Where the symbols take the objects:
movu @ vaza
movu ! tobo
movu ~ nado
movu & mani
movu ^ kufu
movu $ diza
depo @ vake
depo ! giti
depo ~ nobe
depo & gatu
depo ^ kiko
depo $ pate
nopo @ sisu
nopo ! saku
nopo ~ nabo
nopo & tove
nopo ^ diza
nopo $ bomi
giti @ nupa
giti ! kife
giti ~ gumi
giti & pate
giti ^ vake
giti $ konu
pita @ dono
pita ! lufi
pita ~ kiko
pita & fosa
pita ^ depa
pita $ babe
vura @ movu
vura ! tusi
vura ~ tove
vura & kufu
vura ^ bapu
vura $ vaza
zopo @ nari
zopo ! nobe
zopo ~ pate
zopo & kiku
zopo ^ babe
zopo $ depo
konu @ nido
konu ! kibo
konu ~ kife
konu & nobe
konu ^ vaso
konu $ gumi
fale @ rile
fale ! kiko
fale ~ babe
fale & rire
fale ^ bifu
fale $ pita
daza @ peta
daza ! bipa
daza ~ tagi
daza & meba
daza ^ niki
daza $ miki
bava @ fale
bava ! kiku
bava ~ dono
bava & bifu
bava ^ geku
bava $ rile
geku @ bifu
geku ! fale
geku ~ fosa
geku & duku
geku ^ vemo
geku $ rire
sabo @ siza
sabo ! bapu
sabo ~ vodu
sabo & mena
sabo ^ bepi
sabo $ bena
nado @ tusi
nado ! nedi
nado ~ sisu
nado & movu
nado ^ vura
nado $ tobo
dima @ daza
dima ! boko
dima ~ tati
dima & niki
dima ^ safe
dima $ peta
vemo @ duku
vemo ! bifu
vemo ~ suru
vemo & zagu
vemo ^ nabo
vemo $ nipi
mani @ nali
mani ! diza
mani ~ movu
mani & vodu
mani ^ luba
mani $ tuge
dopa @ bepi
dopa ! sabo
dopa ~ koba
dopa & boko
dopa ^ tagi
dopa $ mena
koba @ mude
koba ! vodu
koba ~ bena
koba & dopa
koba ^ kome
koba $ sabo
meba @ duge
meba ! miki
meba ~ daza
meba & bafe
meba ^ kife
meba $ soma
sisu @ bomi
sisu ! dezu
sisu ~ zagu
sisu & nado
sisu ^ tove
sisu $ nedi
zege @ kife
zege ! meba
zege ~ safe
zege & nupa
zege ^ giti
zege $ bafe
pate @ vaso
pate ! konu
pate ~ giti
pate & zopo
pate ^ lufi
pate $ nobe
zagu @ saku
zagu ! nipi
zagu ~ vemo
zagu & sisu
zagu ^ nopo
zagu $ dezu
kome @ dopa
kome ! mude
kome ~ fisu
kome & tagi
kome ^ tati
kome $ bepi
soma @ dima
soma ! tagi
soma ~ miki
soma & safe
soma ^ kibo
soma $ daza
tati @ tagi
tati ! dopa
tati ~ rani
tati & dima
tati ^ soma
tati $ boko
nobe @ luki
nobe ! gumi
nobe ~ konu
nobe & depo
nobe ^ nari
nobe $ giti
bapu @ kufu
bapu ! movu
bapu ~ tuge
bapu & bena
bapu ^ siza
bapu $ mani
kiku @ kiko
kiku ! depo
kiku ~ zopo
kiku & rile
kiku ^ fale
kiku $ gatu
siza @ bena
siza ! kufu
siza ~ fogo
siza & fisu
siza ^ mena
siza $ luba
bepi @ mena
bepi ! siza
bepi ~ mude
bepi & bipa
bepi ^ boko
bepi $ fisu
safe @ niki
safe ! daza
safe ~ soma
safe & zege
safe ^ gumi
safe $ meba
mena @ fisu
mena ! bena
mena ~ sabo
mena & rani
mena ^ bipa
mena $ koba
nido @ gumi
nido ! safe
nido ~ bafe
nido & luki
nido ^ nobe
nido $ zege
miki @ tati
miki ! kome
miki ~ bipa
miki & soma
miki ^ duge
miki $ tagi
luba @ vodu
luba ! nali
luba ~ kufu
luba & mude
luba ^ koba
luba $ fogo
dezu @ gagi
dezu ! suru
dezu ~ nipi
dezu & nedi
dezu ^ bomi
dezu $ vemo
nali @ tuge
nali ! tove
nali ~ vaza
nali & fogo
nali ^ vodu
nali $ vura
niki @ meba
niki ! peta
niki ~ dima
niki & kife
niki ^ zege
niki $ duge
bena @ luba
bena ! mani
bena ~ bapu
bena & koba
bena ^ fisu
bena $ vodu
vage @ suru
vage ! fosa
vage ~ rire
vage & gagi
vage ^ dezu
vage $ geku
vake @ pate
vake ! nupa
vake ~ luki
vake & lufi
vake ^ gatu
vake $ vaso
dono @ babe
dono ! zopo
dono ~ gatu
dono & bava
dono ^ fosa
dono $ kiku
gumi @ zege
gumi ! niki
gumi ~ kibo
gumi & giti
gumi ^ luki
gumi $ kife
bipa @ rani
bipa ! fisu
bipa ~ bepi
bipa & miki
bipa ^ peta
bipa $ kome
fosa @ bava
fosa ! babe
fosa ~ pita
fosa & geku
fosa ^ suru
fosa $ fale
kiko @ gatu
kiko ! vake
kiko ~ nari
kiko & pita
kiko ^ rile
kiko $ lufi
bifu @ rire
bifu ! rile
bifu ~ bava
bifu & nipi
bifu ^ duku
bifu $ depa
tusi @ tobo
tusi ! nabo
tusi ~ bomi
tusi & vaza
tusi ^ movu
tusi $ nopo
tagi @ boko
tagi ! bepi
tagi ~ kome
tagi & daza
tagi ^ dima
tagi $ bipa
fisu @ koba
fisu ! luba
fisu ~ siza
fisu & kome
fisu ^ rani
fisu $ mude
mude @ sabo
mude ! fogo
mude ~ luba
mude & bepi
mude ^ dopa
mude $ siza
rile @ pita
rile ! gatu
rile ~ kiku
rile & depa
rile ^ rire
rile $ dono
nipi @ vage
nipi ! depa
nipi ~ bifu
nipi & dezu
nipi ^ saku
nipi $ suru
fogo @ bapu
fogo ! vura
fogo ~ nali
fogo & siza
fogo ^ sabo
fogo $ kufu
gatu @ lufi
gatu ! pate
gatu ~ depo
gatu & dono
gatu ^ pita
gatu $ zopo
nupa @ konu
nupa ! bafe
nupa ~ zege
nupa & vaso
nupa ^ pate
nupa $ nido
kufu @ mani
kufu ! vaza
kufu ~ vura
kufu & luba
kufu ^ bena
kufu $ nali
babe @ kiku
babe ! nari
babe ~ lufi
babe & fale
babe ^ bava
babe $ kiko
nedi @ nabo
nedi ! vemo
nedi ~ dezu
nedi & tobo
nedi ^ tusi
nedi $ zagu
gagi @ vemo
gagi ! geku
gagi ~ vage
gagi & nabo
gagi ^ nedi
gagi $ duku
boko @ bipa
boko ! mena
boko ~ dopa
boko & peta
boko ^ daza
boko $ rani
tobo @ nopo
tobo ! zagu
tobo ~ nedi
tobo & diza
tobo ^ vaza
tobo $ sisu
diza @ tove
diza ! sisu
diza ~ tobo
diza & tuge
diza ^ nali
diza $ nado
nabo @ zagu
nabo ! duku
nabo ~ gagi
nabo & nopo
nabo ^ tobo
nabo $ saku
luki @ giti
luki ! zege
luki ~ nido
luki & vake
luki ^ depo
luki $ nupa
kife @ bafe
kife ! duge
kife ~ niki
kife & konu
kife ^ nupa
kife $ kibo
depa @ fosa
depa ! dono
depa ~ rile
depa & suru
depa ^ vage
depa $ bava
tuge @ vura
tuge ! nado
tuge ~ diza
tuge & bapu
tuge ^ fogo
tuge $ movu
duku @ nipi
duku ! rire
duku ~ geku
duku & saku
duku ^ zagu
duku $ vage
tove @ nado
tove ! bomi
tove ~ nopo
tove & vura
tove ^ tuge
tove $ tusi
bomi @ nedi
bomi ! gagi
bomi ~ saku
bomi & tusi
bomi ^ nado
bomi $ nabo
lufi @ zopo
lufi ! vaso
lufi ~ vake
lufi & babe
lufi ^ dono
lufi $ nari
saku @ dezu
saku ! vage
saku ~ duku
saku & bomi
saku ^ sisu
saku $ gagi
bafe @ kibo
bafe ! soma
bafe ~ meba
bafe & nido
bafe ^ konu
bafe $ safe
kibo @ safe
kibo ! dima
kibo ~ duge
kibo & gumi
kibo ^ nido
kibo $ niki
peta @ miki
peta ! rani
peta ~ boko
peta & duge
peta ^ meba
peta $ tati
duge @ soma
duge ! tati
duge ~ peta
duge & kibo
duge ^ bafe
duge $ dima
rani @ kome
rani ! koba
rani ~ mena
rani & tati
rani ^ miki
rani $ dopa
rire @ depa
rire ! pita
rire ~ fale
rire & vage
rire ^ nipi
rire $ fosa
suru @ geku
suru ! bava
suru ~ depa
suru & vemo
suru ^ gagi
suru $ bifu
vaso @ nobe
vaso ! nido
vaso ~ nupa
vaso & nari
vaso ^ zopo
vaso $ luki
vaza @ diza
vaza ! nopo
vaza ~ tusi
vaza & nali
vaza ^ mani
vaza $ tove
nari @ depo
nari ! luki
nari ~ vaso
nari & kiko
nari ^ kiku
nari $ vake
vodu @ fogo
vodu ! tuge
vodu ~ mani
vodu & sabo
vodu ^ mude
vodu $ bapu

The rows follow the links: the fewer symbols apart two objects are, the more alike their rows tend to be.

Each row is also shifted at random along 4 hidden directions that mean nothing.

Some objects, each with a row of numbers:
dopa: -27 -13 +12 -6 -34 +10 -31 +8 -13 -21 +14 -7 -1 +8 -1 -20 -6 +5 +1 +7 +1 -1 +0 +13 +21
bapu: -3 +9 -16 +25 +6 -12 -10 +15 +8 -5 -5 +4 +15 -27 +9 +12 +11 +22 -13 +18 0 -7 -13 -11 +23
soma: +43 +16 +6 -33 +14 -10 -7 +36 +10 +9 +27 -21 +11 +29 +15 +17 -19 +7 -7 +7 +7 +9 -9 +10 +7
boko: +11 -5 +9 -16 -8 -2 -15 -16 -18 +21 +8 -6 -7 -6 +9 +8 +19 +15 +5 -4 +5 +13 -26 +0 +24
nedi: -2 +34 -2 +3 +13 -39 +9 +33 -38 +6 -4 -10 +8 -8 -8 -6 +62 -4 -1 +21 +5 -15 -2 -57 +6
vemo: +45 -18 +13 +5 +27 +2 +23 -21 +5 +8 +16 +1 -32 +2 -3 +28 +5 -1 -10 -5 +15 -6 +24 -17 -15
tobo: -41 +1 +11 +7 0 -9 +3 -1 -8 +7 -10 -12 +6 -13 +0 -31 +14 -12 +5 +9 -25 -11 -19 -31 -6
nali: +6 +3 -19 +6 +18 -15 -16 +10 +8 -5 -3 -22 +7 -21 +16 +9 +31 +18 -27 -5 0 -4 +0 -10 +11
vura: -7 -23 -1 -3 +7 -4 -19 +8 +22 -11 -5 -23 +5 -6 +7 +1 -8 +8 -35 -13 +2 -7 +2 +2 +1
nupa: 0 +12 -2 -23 -24 +17 +1 +33 -8 +17 -5 -10 +8 -23 -3 +4 -8 -27 +12 -7 -5 +17 +17 -7 -2
duge: -12 +25 -26 -7 +35 +11 -17 -7 +15 -9 -8 +7 -6 +22 -4 +8 +10 -6 +3 +5 +3 +6 -8 +28 +7
gatu: +55 +13 +6 -5 +10 -17 +29 -24 -18 +23 +1 +10 +19 +22 +12 +13 +3 +10 +11 -14 +7 +4 -13 -19 -14
rile: +27 +12 +3 -14 -3 -23 +28 -3 +11 +10 -18 -1 +2 +29 -7 -1 +8 +14 -13 -19 +36 -5 +16 +12 -26
bomi: +62 -28 +41 -7 +26 -16 +14 -42 -11 -17 +15 +5 -20 +29 +16 -25 +13 +23 -14 +8 -13 -6 +14 -14 -20
daza: +10 +25 -12 -24 +26 +9 -12 +5 0 +20 +33 -39 -1 +1 +34 +15 +13 -16 +15 -8 -20 +9 -14 -4 +8
zege: +17 +14 +9 -10 -16 +3 +9 +9 +7 +15 -24 +27 +2 -9 -7 -9 -8 +3 +10 +21 +1 +22 -4 +20 +1
movu: -7 -10 +4 -14 +1 -17 -10 +26 +17 +12 -23 -20 +13 -9 -6 +9 -1 +11 -42 -8 +28 -6 -11 -14 +4
niki: +19 +44 -16 -18 +10 -22 -7 +39 -2 +9 -13 +8 +14 +11 -5 +6 +20 +12 -1 +22 +15 +13 -11 +12 +14
tagi: -4 -8 +11 -13 -15 +0 -16 +1 -12 +20 +17 -9 +2 -3 +4 +9 -12 +7 +8 -1 -3 +12 -36 +3 +21
sabo: -47 +21 -4 +16 -15 +31 -5 +20 +15 -6 +5 -5 +6 -9 +15 -8 -8 -17 +14 +25 +6 -14 +4 -19 +20
vake: +45 -13 -2 -9 -2 -6 -5 -6 -30 -15 +4 +18 +12 +15 -12 +20 -7 +9 -2 -21 -1 +12 +9 +3 -3
luba: +24 -1 +8 +19 +11 +16 +6 -24 +22 -1 +4 +13 -6 -9 +27 +4 -2 +20 -2 +22 +2 -5 -1 -9 +14
rani: -8 -27 +17 -9 -23 +11 -27 -19 -13 -13 +18 -3 -10 +7 +5 -12 -8 +14 +3 -2 -10 +7 -11 +19 +18
bipa: -18 -18 +8 -6 -18 +7 -24 -21 -14 +1 +3 +8 -9 +1 -6 -2 +1 +15 +6 +0 +1 +12 -27 +17 +23
bifu: +6 -18 -1 +20 -17 -23 +18 +2 0 +7 +9 -1 -13 -24 -8 -2 -3 +9 +2 -11 -13 0 +7 +18 -15
nopo: -15 -17 +23 +7 +7 -9 +5 -22 -7 -9 -4 +2 -4 +6 +1 -34 +2 +1 -2 +10 -25 -12 -11 -15 -9
tuge: -17 -26 -6 +7 +5 -2 -24 +13 +22 -23 +8 -22 +9 -8 +11 -3 -19 +8 -29 -10 -14 -10 +3 +9 +1
kibo: +3 +35 -19 -1 +15 +2 -4 -3 -1 -5 -3 +7 -3 -5 +14 -20 +30 -6 +22 +18 -30 +15 +4 +23 +0
kiko: +17 +24 0 -2 -3 -19 +28 +11 -12 +25 -1 +2 +30 +18 +2 +9 -12 -5 +15 -9 +8 -5 -17 -24 -10
rire: -12 -3 -11 +18 -28 -33 +14 +25 -7 +6 +2 -7 0 -23 -15 -5 +3 +7 +2 -7 -7 -3 +4 +16 -12
meba: -7 +34 -27 -6 +31 +3 -15 +1 +8 -8 -3 +2 -4 +14 +5 -1 +26 -6 +10 +9 -8 +10 -1 +26 +5
mani: +26 -8 -6 +8 +10 -21 -13 +14 +10 -9 +3 -12 +12 -15 +16 +10 +7 +29 -31 +5 +3 -4 0 -4 +13

In each set, the symbols that take the first to the second take the third to the fourth, perhaps in another order. Give the fourth.
Answers are names.
-26 -2 -14 +18 -22 -27 +9 +17 -1 -3 -4 -4 -1 -15 -17 -11 +5 +4 +1 -10 -6 -5 +9 +25 -15
to -5 -21 -4 +24 -6 -11 +20 -2 +3 +13 +5 +8 -19 -29 -18 +15 -7 +0 +3 -5 -3 -3 +1 +9 -11
as -21 +13 -32 -1 -12 -4 -19 +26 -35 -7 -22 +22 +23 -8 -38 +25 +9 -12 +3 -14 +15 +8 -1 -8 +10
to zopo

+38 -9 +27 +10 +0 +19 +11 -18 +28 -3 +12 +10 -3 +6 +28 +2 -27 +18 -6 +24 +7 -5 +5 -6 +9
to +1 -12 -11 +9 +10 -13 -19 +11 +15 -13 -7 -11 +12 -13 +6 +7 +6 +20 -32 -1 +5 -6 -1 +1 +11
as -6 -1 +17 +0 -13 +27 -2 -4 +24 -8 -14 +20 -7 +18 -5 +1 -19 +9 -12 +24 +45 -8 +7 -3 +17
to bapu

-3 -5 +8 -10 -6 +25 -22 -34 -9 -20 +6 -3 -24 +12 +14 -20 +32 +9 0 +0 +5 +0 +20 +10 +13
to -5 -1 +20 -22 -48 -11 -24 +47 -24 -3 +20 -20 +15 +5 +2 -10 -5 +15 -5 +15 +13 +2 -4 -8 +26
as -26 -20 +23 +0 -1 -4 +7 -15 +8 +9 -25 +3 +1 +0 -10 -23 -10 +1 -14 +5 -2 -9 -21 -15 -8
to nado

-7 +0 -18 +24 +9 -10 -16 +10 +8 -16 +7 -11 +13 -25 +18 +4 +10 +15 -13 +9 -18 -8 -5 -4 +16
to -16 -24 -1 -6 +11 +2 -15 -5 +24 -4 -14 -19 +0 -5 +2 -3 -6 +4 -35 -15 +5 -7 -1 +2 -5
as -9 -14 +28 -11 -1 -8 +7 -2 +5 +19 -6 -23 +4 -8 +11 -21 -3 -4 -13 -2 -9 -7 -15 -26 -10
to bomi

+2 +2 0 +5 +15 -11 +9 +31 -10 -5 +13 -4 -8 +3 -20 +20 +5 -15 -8 +8 +14 -18 +14 -33 -2
to -16 -11 +2 +17 +22 0 -2 -3 -7 -34 +18 +1 -14 +16 -12 -8 +3 -17 0 +9 -18 -20 +20 -15 -9
as +45 +11 +11 -24 -3 +20 +13 -14 -2 +22 -3 -1 -15 -19 +22 -8 +11 -9 +15 -2 -14 +26 +20 +3 -9
to nupa

+4 -22 +0 +22 -13 -13 +19 -2 0 +7 +21 -8 -16 -29 +1 +0 -6 0 +9 -10 -25 -2 +10 +12 -16
to -44 -23 -11 +33 -25 -7 +7 +8 +2 -10 +13 -3 -9 -28 -13 -11 -21 -8 +12 -9 -34 -7 +6 +28 -15
as +22 +10 +9 -14 -12 +12 +11 +0 +5 +20 -19 +18 -4 -15 +3 -7 -4 -4 +13 +10 -5 +24 +7 +14 -4
to zege

+4 +9 +14 +6 -5 +33 +1 -7 +19 -5 +15 -8 -5 +3 +31 -10 -7 -4 +4 +20 +6 -9 +16 -14 +11
to +3 -20 +20 -15 +8 +1 +1 -9 +15 +12 +1 -35 -3 -6 +23 -16 -1 -1 -23 -15 -10 -5 -1 -16 -12
as +0 +24 -16 -5 -5 -29 +19 +4 +3 +13 -36 +7 +1 +13 -23 +1 +33 +12 -11 -16 +44 -5 +10 +10 -18
to vaso

-42 +4 -7 +2 -13 +29 -30 -23 -9 -23 -5 +0 -16 +5 +1 -21 +33 -5 +8 +2 +4 -3 +12 +7 +19
to 0 -14 +10 -14 +4 +10 -14 -22 +1 +20 +9 0 -6 +7 +3 +14 -12 +7 +5 -7 +2 +12 -35 +12 +15
as +2 -3 -7 +17 +6 -6 +23 +7 0 +22 +7 -1 -15 -30 -12 +29 +9 -11 +4 -4 +5 -7 +4 -21 -5
to nabo

+29 -3 +2 -18 +10 +33 +10 -53 +10 +17 -43 +38 -30 -8 -12 +7 +18 -2 +1 -11 +21 +28 +19 +17 -10
to +16 +1 +2 -22 -10 +29 +3 -2 -1 +11 -11 +6 -8 -16 -1 +4 -3 -20 +8 -13 -1 +20 +23 +5 -6
as +6 -2 -4 +11 -3 -5 +13 -13 -17 -1 +1 +22 +25 +21 -9 +8 -28 +1 +16 -11 -7 -1 -19 -2 -9
to gatu

+8 +9 +8 -11 -18 +17 +8 +5 +4 +10 -1 +5 -4 -19 +10 -17 -13 -15 +23 +8 -28 +21 +10 +16 -6
to +10 +22 -7 -1 +7 +16 +5 -24 +2 +3 -7 +14 -14 -16 +19 -25 +24 -8 +26 +11 -34 +21 +9 +24 -5
as +3 +1 -10 +12 -2 -9 +6 -8 -24 -4 -8 +29 +25 +14 -18 +15 -17 +4 +15 -12 -2 +0 -19 -3 -1
to depo

+27 +4 -14 +5 +13 -26 -9 +18 +4 +2 -6 -10 +12 -21 +12 +19 +30 +33 -31 +6 +14 -3 -5 -15 +17
to -15 -16 +20 -11 +3 -4 +4 -5 +15 +16 -18 -17 +1 -6 +2 -14 -4 -1 -21 -7 +6 -6 -14 -18 -7
as +6 -7 -10 -17 -11 +14 -14 +11 -15 -7 -12 +14 +6 -1 -24 +20 -9 -12 -4 -20 +11 +16 +19 +5 -1
to zege

+25 -12 -5 +16 +12 -9 -10 +1 +12 -15 +11 -7 +7 -16 +25 +5 +3 +27 -20 +7 -13 -4 +0 +2 +11
to +12 -21 -3 -2 +13 -5 -17 +3 +17 -14 +14 -32 +6 -9 +23 -2 -2 +13 -31 -13 -14 -7 +10 +4 -1
as +4 -3 +13 -13 -11 +22 -17 -20 0 -16 +1 -1 -18 +17 +11 -13 +22 +11 -7 +5 +23 -1 +21 +3 +16
to mude

+10 +7 +2 -18 -10 +26 +6 -7 +2 +17 -19 +13 -11 -18 -2 0 +2 -18 +12 -4 +0 +23 +17 +6 -5
to +24 +33 -1 -12 -8 -16 +7 +28 -4 +14 -11 +13 +9 -7 +4 -12 +10 +9 +11 +26 -6 +19 -5 +14 +7
as -14 -15 +26 +9 +1 -20 +5 -4 -11 -11 -11 +13 +1 +12 -17 -25 -3 +8 -9 +18 -5 -13 -13 -18 -3
to saku

+37 +10 +11 -23 -9 +16 +15 -4 0 +24 -15 +12 -9 -17 +8 -3 +7 -7 +10 +3 -1 +26 +16 +4 -4
to +23 -9 +4 -23 -13 +24 -2 0 0 +7 -22 +19 -6 -1 -18 +15 -12 -8 -7 -15 +19 +20 +21 +8 -4
as -3 +24 -13 +3 +11 +4 +24 -25 -4 +12 +0 -5 +12 +17 +15 -5 +6 -17 +25 -20 -8 -9 -4 -10 -20
to pita

